Below are the code and all the weights of a small trained network. Each question names an input and a class and asks about switching units off, where a switched-off unit gives its printed mean instead of its output.

import numpy as np


def w(rows, s, z=0):
    codes = np.array(rows[::2]) - 128.0
    scale = np.full(codes.shape[1], s)
    scale[-1] = z or s
    return codes * scale


def norm(h):
    return h / np.sqrt((h * h).mean(-1, keepdims=True) + 1e-5)


def f(y):
    return y / 2 * (1 + np.tanh(0.7978845608 * (y + 0.044715 * y**3)))


def log_softmax(a):
    a = a - a.max(-1, keepdims=True)
    return a - np.log(np.exp(a).sum(-1, keepdims=True))


def net(x, mask):
    res = np.array(x, float).reshape(1, 8) / 4 @ E
    u = 0
    for l in range(2):
        y = f(norm(res) @ A[l][:, :-1].T + A[l][:, -1])
        res = res + np.where(mask[u : u + 4], y, B[l][:, -1]) @ B[l][:, :-1]
        u += 4
    return log_softmax(norm(res)[-1] @ U[:, :-1].T + U[:, -1])


A, B = {}, {}
E = w([
[165,123,76,1,130,184,34,37,91],'x0',
[159,57,195,171,70,134,142,98,175],'x1',
[112,147,247,156,252,207,127,125,127],'x2',
[86,146,87,86,76,78,140,115,172],'x3',
[108,104,93,183,75,103,146,124,123],'x4',
[11,111,98,132,32,117,100,191,244],'x5',
[131,24,96,178,181,225,58,161,123],'x6',
[165,78,134,79,192,40,140,130,159],'x7',
],0.007)
A[0] = w([
[166,216,107,141,96,144,169,86,61,57],'L0N1',
[102,63,170,111,171,181,122,97,121,245],'L0N2',
[102,78,254,179,123,154,123,128,169,218],'L0N3',
[112,124,60,100,118,72,112,91,77,53],'L0N4',
],0.0085,0.0011)
B[0] = w([
[67,127,234,254,187,151,140,121,131,190],'L0N1',
[157,120,113,171,207,164,161,205,71,212],'L0N2',
[52,130,211,73,114,38,201,94,156,253],'L0N3',
[106,47,151,163,85,58,222,143,176,184],'L0N4',
],0.0082,0.0051)
A[1] = w([
[91,147,192,157,152,84,184,194,148,220],'L1N1',
[138,78,152,63,124,119,129,47,119,255],'L1N2',
[23,245,91,85,117,158,100,106,157,205],'L1N3',
[109,223,172,110,68,80,131,45,2,94],'L1N4',
],0.0081,0.0044)
B[1] = w([
[114,106,104,129,186,147,152,84,208,248],'L1N1',
[89,139,90,177,165,113,113,110,140,169],'L1N2',
[126,70,125,156,114,149,53,154,136,174],'L1N3',
[10,66,170,128,130,117,252,78,109,155],'L1N4',
],0.013,0.011)
U = w([
[72,85,227,160,226,94,238,95,175,208],'0',
[134,169,105,16,78,115,128,138,57,45],'1',
[180,119,112,104,255,189,25,151,80,253],'2',
[217,174,235,113,74,83,111,154,76,3],'3',
[161,153,75,33,85,50,151,108,101,49],'4',
[80,82,87,144,12,103,110,138,135,199],'5',
[142,185,187,57,125,44,128,160,33,9],'6',
],0.01,0.0047)

Each question gives the input, the list of numbers given to net, and the class t.
The units are the neurons (one row each of A and B). Each row of codes is followed by its name. A weight is (code - 128) times the scale printed after its matrix; where a second scale follows, it is the last column's (A, B and U).
mask holds one flag per neuron, layer by layer. A switched-off neuron (its flag False) gives its mean, the last column of its row in B, instead of its output. The means were averaged over made-up inputs and are rounded, as every weight is.
A unit's drop is (log p(t) with every unit on - log p(t) with that unit switched off) / (log p(t) with every unit on - log p(t) with every unit switched off).
The circuit of an input: a set's keep is (log p(t) with only the set's units on - log p(t) with every unit switched off) / (log p(t) with every unit on - log p(t) with every unit switched off). Starting from all 8 units, units are removed one at a time, each time the one whose removal leaves the highest keep (on an exact tie, the one counted first), for as long as the keep stays at least 0.8.
units of the circuit, in order: the units of the circuit, biggest drop first
unit that matters most: the unit with the biggest drop
top k neurons: the k neurons with the biggest drops, biggest first
top k neurons in layer l: the k neurons of layer l with the biggest drops, biggest first
drop of u: that unit's drop, to one decimal
input [2,-6,-8,3,-1,-8,3,0], class 0: unit that matters most -> L0N1
input [5,-8,-8,3,2,-8,2,1], class 0: top 2 neurons -> L0N1, L1N4
input [-2,-6,4,8,-7,6,-6,4], class 2: units of the circuit, in order -> L1N3, L0N3, L1N4
input [0,-1,-1,-7,1,5,6,-6], class 2: units of the circuit, in order -> L0N4, L1N4
input [1,-7,4,-5,-5,-1,-2,-1], class 2: units of the circuit, in order -> L0N3, L0N4
input [5,-7,-7,1,-1,1,-4,8], class 5: top 2 neurons -> L0N2, L1N2
input [0,-3,-2,-2,-1,7,-6,2], class 5: units of the circuit, in order -> L0N3, L1N3
input [7,-3,-5,-7,-6,-4,0,-6], class 0: top 3 neurons -> L1N4, L0N1, L0N4
input [6,1,-1,-8,7,6,7,3], class 2: top 2 neurons in layer 0 -> L0N2, L0N4
input [-1,-1,-1,2,4,2,7,4], class 2: top 2 neurons in layer 0 -> L0N3, L0N4
input [-6,-5,-2,5,-6,3,4,-6], class 5: top 2 neurons in layer 0 -> L0N2, L0N1
input [6,-7,1,0,2,3,-1,-4], class 5: top 3 neurons in layer 1 -> L1N3, L1N1, L1N4
input [-2,-4,5,-4,-8,-7,1,4], class 2: top 2 neurons in layer 1 -> L1N4, L1N1
input [7,-7,-8,8,5,-6,-1,-5], class 0: top 2 neurons in layer 0 -> L0N1, L0N4
input [-3,-7,1,4,3,-4,7,-6], class 2: drop of L1N4 -> 0.1
input [7,-4,-5,-6,1,-6,1,-5], class 0: drop of L0N1 -> 0.1
